Below are the code and all the weights of a small trained network. Each question names an input and a class and asks about switching units off, where a switched-off unit gives its printed mean instead of its output.

import numpy as np


def w(rows, s, z=0):
    codes = np.array(rows[::2]) - 128.0
    scale = np.full(codes.shape[1], s)
    scale[-1] = z or s
    return codes * scale


def norm(h):
    return h / np.sqrt((h * h).mean(-1, keepdims=True) + 1e-5)


def f(y):
    return y / 2 * (1 + np.tanh(0.7978845608 * (y + 0.044715 * y**3)))


def log_softmax(a):
    a = a - a.max(-1, keepdims=True)
    return a - np.log(np.exp(a).sum(-1, keepdims=True))


def net(x, mask):
    res = np.array(x, float).reshape(1, 6) / 4 @ E
    u = 0
    for l in range(2):
        y = f(norm(res) @ A[l][:, :-1].T + A[l][:, -1])
        res = res + np.where(mask[u : u + 8], y, B[l][:, -1]) @ B[l][:, :-1]
        u += 8
    return log_softmax(norm(res)[-1] @ U[:, :-1].T + U[:, -1])


A, B = {}, {}
E = w([
[95,95,55,14,122,234,186],'x0',
[135,137,118,129,133,148,116],'x1',
[127,83,37,94,252,111,103],'x2',
[129,131,130,127,129,131,127],'x3',
[30,255,115,96,130,33,204],'x4',
[124,119,138,118,126,109,138],'x5',
],0.004)
A[0] = w([
[53,121,67,151,197,166,134,74],'L0N0',
[154,101,36,31,209,127,159,33],'L0N1',
[118,105,107,42,4,185,162,162],'L0N2',
[175,109,76,168,220,20,108,87],'L0N3',
[83,191,127,161,143,145,187,167],'L0N4',
[133,99,101,106,207,105,16,149],'L0N5',
[79,92,142,37,121,205,150,151],'L0N6',
[171,2,162,142,143,140,125,253],'L0N7',
],0.0058,0.0034)
B[0] = w([
[106,64,138,90,76,53,167,148],'L0N0',
[101,60,93,144,46,58,72,191],'L0N1',
[114,118,188,177,225,198,97,225],'L0N2',
[68,144,140,97,189,181,185,212],'L0N3',
[80,133,160,128,155,47,94,195],'L0N4',
[124,191,158,194,254,156,165,206],'L0N5',
[116,145,97,110,79,164,187,203],'L0N6',
[147,85,115,249,127,218,114,254],'L0N7',
],0.0055,0.0042)
A[1] = w([
[13,121,98,143,183,122,133,148],'L1N0',
[40,155,131,6,114,176,174,84],'L1N1',
[145,131,10,13,101,57,150,4],'L1N2',
[199,22,148,226,27,131,85,121],'L1N3',
[72,254,183,46,31,150,185,97],'L1N4',
[116,229,150,129,131,46,105,154],'L1N5',
[229,134,187,161,72,253,105,104],'L1N6',
[128,53,80,145,151,200,176,103],'L1N7',
],0.0064,0.0028)
B[1] = w([
[223,183,142,101,157,125,174,229],'L1N0',
[167,138,152,178,180,144,217,186],'L1N1',
[65,98,196,44,36,253,155,153],'L1N2',
[146,218,81,58,213,48,161,230],'L1N3',
[191,62,149,222,173,231,49,224],'L1N4',
[99,119,94,94,58,73,79,241],'L1N5',
[61,151,163,27,103,71,213,254],'L1N6',
[119,88,113,151,3,95,20,211],'L1N7',
],0.0067,0.0049)
U = w([
[149,209,123,105,210,58,149,160],'0',
[183,107,147,247,216,210,121,252],'1',
[81,93,141,92,80,196,187,184],'2',
[144,37,13,147,107,152,75,13],'3',
[126,156,184,217,75,97,22,41],'4',
],0.011,0.0028)

Each question gives the input, the list of numbers given to net, and the class t.
The units are the neurons (one row each of A and B). Each row of codes is followed by its name. A weight is (code - 128) times the scale printed after its matrix; where a second scale follows, it is the last column's (A, B and U).
mask holds one flag per neuron, layer by layer. A switched-off neuron (its flag False) gives its mean, the last column of its row in B, instead of its output. The means were averaged over made-up inputs and are rounded, as every weight is.
A unit's drop is (log p(t) with every unit on - log p(t) with that unit switched off) / (log p(t) with every unit on - log p(t) with every unit switched off).
The circuit of an input: a set's keep is (log p(t) with only the set's units on - log p(t) with every unit switched off) / (log p(t) with every unit on - log p(t) with every unit switched off). Starting from the 12 units with the biggest drops (on a tie, the unit counted first), units are removed one at a time, each time the one whose removal leaves the highest keep (on an exact tie, the one counted first), for as long as the keep stays at least 0.8.
units of the circuit, in order: the units of the circuit, biggest drop first
most important unit: the unit with the biggest drop
top k neurons: the k neurons with the biggest drops, biggest first
drop when u is switched off: that unit's drop, to one decimal
input [7,1,0,5,7,-5], class 1: units of the circuit, in order -> (L1N4, L1N6)
input [-1,-8,-4,7,-3,3], class 0: units of the circuit, in order -> (L1N3)
input [0,-6,-5,2,7,-5], class 4: units of the circuit, in order -> (L1N5, L1N4)
input [-4,2,-1,7,2,8], class 4: top 2 neurons -> (L1N3, L1N5)
input [-4,1,0,6,4,-7], class 4: top 2 neurons -> (L1N3, L1N5)
input [-1,-6,0,-7,4,3], class 4: units of the circuit, in order -> (L1N3, L1N6)
input [2,5,0,3,6,-4], class 1: top 2 neurons -> (L1N4, L1N6)
input [2,-6,1,4,1,2], class 2: top 4 neurons -> (L0N7, L0N1, L0N6, L1N2)
input [-1,5,-3,2,-8,-8], class 0: top 4 neurons -> (L1N3, L1N6, L1N4, L0N3)
input [6,0,2,8,0,-2], class 3: top 4 neurons -> (L0N2, L1N7, L1N6, L0N1)
input [-1,5,-6,-5,6,-8], class 4: top 4 neurons -> (L1N5, L0N4, L0N3, L0N6)
input [1,1,8,3,7,-1], class 2: top 2 neurons -> (L1N2, L0N2)
input [6,5,3,-3,-2,-2], class 3: top 2 neurons -> (L0N1, L1N7)
input [5,-2,5,-2,6,4], class 2: most important unit -> L1N2
input [6,-1,0,8,1,-8], class 1: top 2 neurons -> (L0N7, L1N1)
input [3,1,0,5,6,6], class 1: top 3 neurons -> (L1N4, L1N1, L1N6)
input [1,0,-1,6,6,2], class 1: top 2 neurons -> (L1N4, L0N1)
input [-3,-6,0,8,5,-1], class 4: drop when L1N6 is switched off -> 0.3
input [-3,8,-5,-5,0,-5], class 0: drop when L1N3 is switched off -> 0.4
input [2,-2,-5,-3,8,7], class 1: units of the circuit, in order -> (L1N4)
input [-8,-1,-8,3,-8,3], class 0: drop when L1N3 is switched off -> 0.6
